Below are the code and all the weights of a small trained network. Each question names an input and a class and asks about switching units off, where a switched-off unit gives its printed mean instead of its output.

import numpy as np


def w(rows, s, z=0):
    codes = np.array(rows[::2]) - 128.0
    scale = np.full(codes.shape[1], s)
    scale[-1] = z or s
    return codes * scale


def f(y):
    return y / 2 * (1 + np.tanh(0.7978845608 * (y + 0.044715 * y**3)))


def log_softmax(a):
    a = a - a.max(-1, keepdims=True)
    return a - np.log(np.exp(a).sum(-1, keepdims=True))


def net(x, mask):
    res = np.array(x, float).reshape(1, 5) / 4 @ E
    y = f(res @ A[0][:, :-1].T + A[0][:, -1])
    res = res + np.where(mask, y, B[0][:, -1]) @ B[0][:, :-1]
    return log_softmax(res[-1] @ U[:, :-1].T + U[:, -1])


A, B = {}, {}
E = w([
[209,19,162,112,51,157,204,28,175],'x0',
[158,68,72,111,126,44,143,132,102],'x1',
[86,109,163,228,150,72,109,69,112],'x2',
[123,132,124,139,126,82,104,144,103],'x3',
[78,103,52,146,252,191,205,88,179],'x4',
],0.0044)
A[0] = w([
[147,134,132,99,95,117,115,152,125,216],'n1',
[130,126,128,123,123,124,126,130,128,153],'n2',
[118,132,88,106,216,223,181,126,143,234],'n3',
[156,162,142,81,54,116,84,182,118,196],'n4',
[147,46,79,128,132,3,160,108,113,133],'n5',
[125,129,113,119,154,157,147,129,135,224],'n6',
[76,204,125,170,201,106,71,160,115,202],'n7',
[95,172,127,154,171,113,90,149,114,213],'n8',
[124,131,114,118,150,158,148,128,132,222],'n9',
[140,92,154,156,89,130,146,76,134,255],'n10',
[154,156,144,80,60,117,84,177,120,196],'n11',
[143,94,185,155,65,193,150,56,147,138],'n12',
[121,127,98,111,181,183,163,124,141,221],'n13',
[98,162,135,152,159,120,104,151,117,241],'n14',
],0.013,0.00091)
B[0] = w([
[127,137,98,151,108,117,141,105,95,159],'n1',
[131,131,120,140,129,125,130,117,125,130],'n2',
[65,95,66,100,130,177,195,127,212,236],'n3',
[117,139,68,123,63,120,152,121,42,219],'n4',
[233,84,85,127,182,53,66,139,175,202],'n5',
[108,112,110,140,128,136,149,115,160,153],'n6',
[5,151,171,149,155,117,42,160,123,253],'n7',
[64,136,155,147,140,127,81,141,120,200],'n8',
[110,112,113,139,130,136,149,120,158,151],'n9',
[188,145,195,118,142,135,135,122,129,185],'n10',
[119,142,70,124,68,119,150,115,50,212],'n11',
[145,162,240,141,131,178,166,112,121,216],'n12',
[100,111,89,108,130,160,164,132,180,190],'n13',
[80,133,142,125,136,123,89,156,114,183],'n14',
],0.024,0.007)
U = w([
[235,57,99,130,184,26,61,135,159,254],'0',
[49,170,165,191,166,108,2,206,118,10],'1',
[95,59,61,59,151,198,216,130,218,187],'2',
[145,167,52,116,32,102,162,110,37,31],'3',
[193,175,248,147,138,174,163,99,128,124],'4',
],0.0049,9.6e-05)

Each question gives the input, the list of numbers given to net, and the class t.
The units are the neurons (one row each of A and B). Each row of codes is followed by its name. A weight is (code - 128) times the scale printed after its matrix; where a second scale follows, it is the last column's (A, B and U).
mask holds one flag per neuron, in row order. A switched-off neuron (its flag False) gives its mean, the last column of its row in B, instead of its output. The means were averaged over made-up inputs and are rounded, as every weight is.
A unit's drop is (log p(t) with every unit on - log p(t) with that unit switched off) / (log p(t) with every unit on - log p(t) with every unit switched off).
The circuit of an input: a set's keep is (log p(t) with only the set's units on - log p(t) with every unit switched off) / (log p(t) with every unit on - log p(t) with every unit switched off). Starting from the 12 units with the biggest drops (on a tie, the unit counted first), units are removed one at a time, each time the one whose removal leaves the highest keep (on an exact tie, the one counted first), for as long as the keep stays at least 0.8.
circuit, biggest first: the units of the circuit, biggest drop first
most important unit: the unit with the biggest drop
k most important neurons: the k neurons with the biggest drops, biggest first
drop of u: that unit's drop, to one decimal
input [-3,1,1,6,-7], class 3: 2 most important neurons	(n4 n11)
input [6,3,4,-2,-3], class 4: circuit, biggest first	(n12)
input [5,-7,5,4,-7], class 4: 2 most important neurons	(n12 n10)
input [1,-4,8,1,-8], class 3: circuit, biggest first	(n4 n7)
input [-4,4,7,-4,8], class 2: 2 most important neurons	(n3 n13)
input [-6,-2,-7,-4,-4], class 3: 2 most important neurons	(n4 n11)
input [7,7,-4,6,-6], class 0: 2 most important neurons	(n5 n10)
input [2,0,8,2,0], class 0: 2 most important neurons	(n5 n7)
input [3,0,-5,8,0], class 3: 2 most important neurons	(n3 n7)
input [-3,6,3,-7,-6], class 3: 3 most important neurons	(n4 n11 n7)
input [5,4,-1,8,-4], class 0: drop of n5	1.6
input [4,2,8,8,2], class 0: drop of n5	0.4
input [7,7,-1,-7,0], class 0: drop of n5	2.1
input [3,4,6,5,-4], class 0: drop of n5	0.2
input [8,-8,-8,5,-8], class 3: most important unit	n4
